Here is a tiny trained network, its code and every weight. The questions are about switching its units off for an input and a target symbol, where a switched-off unit gives its printed mean instead of its output.

import numpy as np


def w(rows, s, z=0):
    codes = np.array(rows[::2]) - 128.0
    scale = np.full(codes.shape[1], s)
    scale[-1] = z or s
    return codes * scale


def norm(h):
    return h / np.sqrt((h * h).mean(-1, keepdims=True) + 1e-5)


def f(y):
    return np.maximum(y, 0)


def softmax(a):
    e = np.exp(a - a.max(-1, keepdims=True))
    return e / e.sum(-1, keepdims=True)


def log_softmax(a):
    a = a - a.max(-1, keepdims=True)
    return a - np.log(np.exp(a).sum(-1, keepdims=True))


def net(x, mask):
    ids = ['Ψβγδζθπστφ'.index(c) for c in x.split()]
    T = len(ids)
    res = E[ids] + P[:T]
    u = 0
    for l in range(2):
        r = norm(res)
        for j in range(2):
            rows = slice(2 * j, 2 * j + 2)
            q, k, v = (r @ M[l][rows].T for M in (Q, K, V))
            z = softmax(np.where(np.tri(T) > 0, q @ k.T / 2**0.5, -1e9)) @ v
            o = O[l][rows]
            res = res + np.where(mask[u + j], z, o[:, -1]) @ o[:, :-1]
        u += 2
        y = f(norm(res) @ A[l][:, :-1].T + A[l][:, -1])
        res = res + np.where(mask[u : u + 4], y, B[l][:, -1]) @ B[l][:, :-1]
        u += 4
    return log_softmax(norm(res)[-1] @ U[:, :-1].T + U[:, -1])


Q, K, V, O, A, B = {}, {}, {}, {}, {}, {}
E = w([
[115,67,94,112,87,137,78,126,114,156,103],'Ψ',
[132,87,148,136,162,159,141,112,156,99,163],'β',
[131,112,99,127,102,151,179,160,71,120,116],'γ',
[85,141,93,142,126,105,89,132,81,94,126],'δ',
[149,110,197,181,157,162,133,73,99,157,109],'ζ',
[131,94,130,131,105,76,154,88,116,118,157],'θ',
[151,143,145,213,124,113,150,117,158,143,127],'π',
[161,123,119,130,136,110,147,87,159,73,88],'σ',
[113,176,177,72,179,41,113,254,197,180,86],'τ',
[184,161,110,136,134,120,106,90,117,141,135],'φ',
],0.0054)
P = w([
[222,134,250,172,177,144,133,118,97,118,155],'0',
[163,122,209,162,140,157,145,118,98,121,145],'1',
[166,112,156,145,129,144,152,135,112,124,126],'2',
[116,107,132,126,113,142,167,137,121,111,121],'3',
[118,97,105,124,107,126,170,154,119,105,104],'4',
[87,110,72,107,107,120,173,169,133,112,104],'5',
[102,98,71,115,109,136,195,161,125,103,67],'6',
],0.0016)
Q[0] = w([
[99,155,237,127,92,179,77,120,72,218,207],'0.h0',
[179,104,105,97,184,94,161,127,255,132,91],'0.h0',
[116,85,101,233,93,109,143,71,24,208,86],'0.h1',
[131,105,129,199,106,110,178,83,24,189,104],'0.h1',
],0.0034)
K[0] = w([
[174,120,107,192,126,136,141,43,112,82,157],'0.h0',
[141,183,172,119,162,83,112,162,165,136,135],'0.h0',
[88,195,154,64,134,63,117,254,109,154,76],'0.h1',
[105,161,142,73,128,87,71,202,141,168,87],'0.h1',
],0.0041)
V[0] = w([
[126,140,221,34,223,10,94,227,170,209,88],'0.h0',
[126,129,126,141,141,117,119,50,137,92,139],'0.h0',
[117,151,145,44,145,76,67,215,168,153,98],'0.h1',
[72,158,152,110,95,106,106,254,69,128,115],'0.h1',
],0.0022)
O[0] = w([
[48,126,159,95,3,130,143,163,96,73,104,69],'0.h0',
[168,103,162,160,137,143,122,79,125,133,144,178],'0.h0',
[162,135,102,77,129,174,117,171,160,86,183,7],'0.h1',
[116,138,72,99,160,157,134,167,188,98,155,28],'0.h1',
],0.0037,0.0022)
A[0] = w([
[126,79,45,130,109,108,141,109,80,122,81,115],'0.n0',
[198,105,187,62,75,131,175,173,102,81,145,2],'0.n1',
[167,255,43,109,86,191,69,125,124,83,159,20],'0.n2',
[185,180,115,142,146,146,141,112,147,171,85,41],'0.n3',
],0.0022,0.00076)
B[0] = w([
[141,162,158,102,145,205,119,106,165,128,197,255],'0.n0',
[56,139,38,132,156,120,154,103,169,120,141,160],'0.n1',
[148,84,184,106,121,166,238,76,174,18,4,154],'0.n2',
[106,123,218,137,131,131,92,112,92,122,152,188],'0.n3',
],0.0024,0.0014)
Q[1] = w([
[134,91,128,169,116,67,95,82,154,216,96],'1.h0',
[205,63,122,190,180,82,156,36,117,224,103],'1.h0',
[103,223,198,133,77,100,41,227,170,166,111],'1.h1',
[168,126,95,253,233,40,158,37,52,158,108],'1.h1',
],0.0056)
K[1] = w([
[116,73,37,152,86,159,108,99,108,137,115],'1.h0',
[113,106,10,138,137,186,127,121,112,122,127],'1.h0',
[174,110,147,194,130,146,132,25,85,100,158],'1.h1',
[84,137,1,118,156,152,124,185,115,122,115],'1.h1',
],0.0072)
V[1] = w([
[140,162,138,125,150,101,230,135,115,112,174],'1.h0',
[157,144,163,151,152,125,155,106,108,73,153],'1.h0',
[55,170,137,150,178,71,16,108,141,58,154],'1.h1',
[122,131,172,91,82,108,90,101,253,190,129],'1.h1',
],0.0038)
O[1] = w([
[176,123,191,82,76,171,167,132,143,214,157,83],'1.h0',
[144,163,108,80,131,187,127,114,167,155,184,209],'1.h0',
[3,161,99,171,181,86,217,23,109,113,147,37],'1.h1',
[81,73,173,103,163,35,46,45,190,140,119,1],'1.h1',
],0.0036,0.0019)
A[1] = w([
[65,79,119,30,175,184,75,239,167,112,135,2],'1.n0',
[52,78,129,175,118,64,186,143,241,57,181,6],'1.n1',
[114,109,96,197,155,84,1,150,71,34,37,27],'1.n2',
[171,152,175,200,203,192,85,91,131,186,178,125],'1.n3',
],0.0033,0.00061)
B[1] = w([
[120,160,165,236,130,42,196,2,117,170,187,154],'1.n0',
[175,209,110,130,156,183,33,168,64,193,65,180],'1.n1',
[182,37,124,204,196,16,107,208,62,46,185,227],'1.n2',
[20,131,56,48,113,98,92,201,152,92,121,254],'1.n3',
],0.0035,0.0037)
U = w([
[162,63,107,200,191,58,79,176,86,63,128,140],'Ψ',
[51,57,130,42,174,175,121,163,206,92,181,158],'β',
[238,144,129,148,94,227,142,217,122,156,131,245],'γ',
[69,186,68,173,177,158,242,93,83,98,156,156],'δ',
[74,102,208,150,162,201,70,84,60,190,44,81],'ζ',
[144,63,159,114,51,82,160,37,103,190,223,45],'θ',
[75,195,182,177,117,54,146,199,233,183,111,219],'π',
[192,152,151,98,138,124,140,40,225,50,56,155],'σ',
[56,141,136,81,3,99,150,169,85,49,49,57],'τ',
[129,216,48,51,126,106,13,108,99,155,150,29],'φ',
],0.0048,0.0012)

Each question gives the input, a string of symbols that net reads in full, and the target symbol t.
The units are the heads (2 rows each of Q, K, V and O) and the neurons (one row each of A and B). Each row of codes is followed by its name. A weight is (code - 128) times the scale printed after its matrix; where a second scale follows, it is the last column's (O, A, B and U).
mask holds one flag per unit, layer by layer, with each layer's heads first. A switched-off unit (its flag False) gives its mean, the last column of its rows in O or B, instead of its output. The means were averaged over made-up inputs and are rounded, as every weight is.
A unit's drop is (log p(t) with every unit on - log p(t) with that unit switched off) / (log p(t) with every unit on - log p(t) with every unit switched off).
The circuit of an input: a set's keep is (log p(t) with only the set's units on - log p(t) with every unit switched off) / (log p(t) with every unit on - log p(t) with every unit switched off). Starting from all 12 units, units are removed one at a time, each time the one whose removal leaves the highest keep (on an exact tie, the one counted first), for as long as the keep stays at least 0.8.
circuit, biggest first: the units of the circuit, biggest drop first
most important unit: the unit with the biggest drop
top k neurons: the k neurons with the biggest drops, biggest first
k most important neurons of layer l: the k neurons of layer l with the biggest drops, biggest first
which heads matter: for each layer, one digit per head in row order, 1 if its drop is at least 0.15 and else 0, layers parted by /
drop of u: that unit's drop, to one decimal
input τ Ψ θ δ γ δ φ, target σ: which heads matter : 01 / 01
input π γ γ π δ, target δ: circuit, biggest first : 1.h1; 0.h0
input β Ψ π θ φ φ δ, target δ: which heads matter : 00 / 01
input π τ β σ σ β, target ζ: most important unit : 1.n1
input θ φ τ φ β Ψ θ, target φ: top 2 neurons : 1.n1; 1.n2
input ζ θ β τ γ θ γ, target δ: top 3 neurons : 1.n0; 1.n2; 1.n3
input β β θ φ β β π, target π: circuit, biggest first : 1.n3; 1.n2; 1.h0; 1.h1
input ζ τ ζ β, target ζ: top 3 neurons : 1.n1; 1.n3; 1.n2
input β θ β, target β: 3 most important neurons of layer 1 : 1.n3; 1.n2; 1.n1
input θ θ β τ τ θ, target τ: 2 most important neurons of layer 1 : 1.n1; 1.n2
input γ β τ β β δ Ψ, target θ: circuit, biggest first : 0.h1; 1.n0; 1.n3; 1.h0
input γ θ π β ζ β β, target γ: circuit, biggest first : 1.h1; 0.h1
input γ θ β β φ π, target γ: which heads matter : 00 / 01
input Ψ τ β β θ δ π, target γ: which heads matter : 11 / 00
input β φ τ φ θ τ φ, target τ: most important unit : 0.h0
input θ τ ζ β Ψ ζ Ψ, target θ: 2 most important neurons of layer 1 : 1.n0; 1.n3
input θ θ ζ π β π φ, target φ: 2 most important neurons of layer 1 : 1.n3; 1.n2
input β φ γ θ σ θ, target γ: drop of 1.h1 : 0.7
input θ τ θ σ, target τ: drop of 0.h0 : 1.5
input π γ β π θ γ Ψ, target Ψ: drop of 1.n3 : 0.0
input θ β δ γ δ θ π, target δ: drop of 1.h1 : 1.1
input Ψ τ φ β θ γ, target δ: most important unit : 1.n0
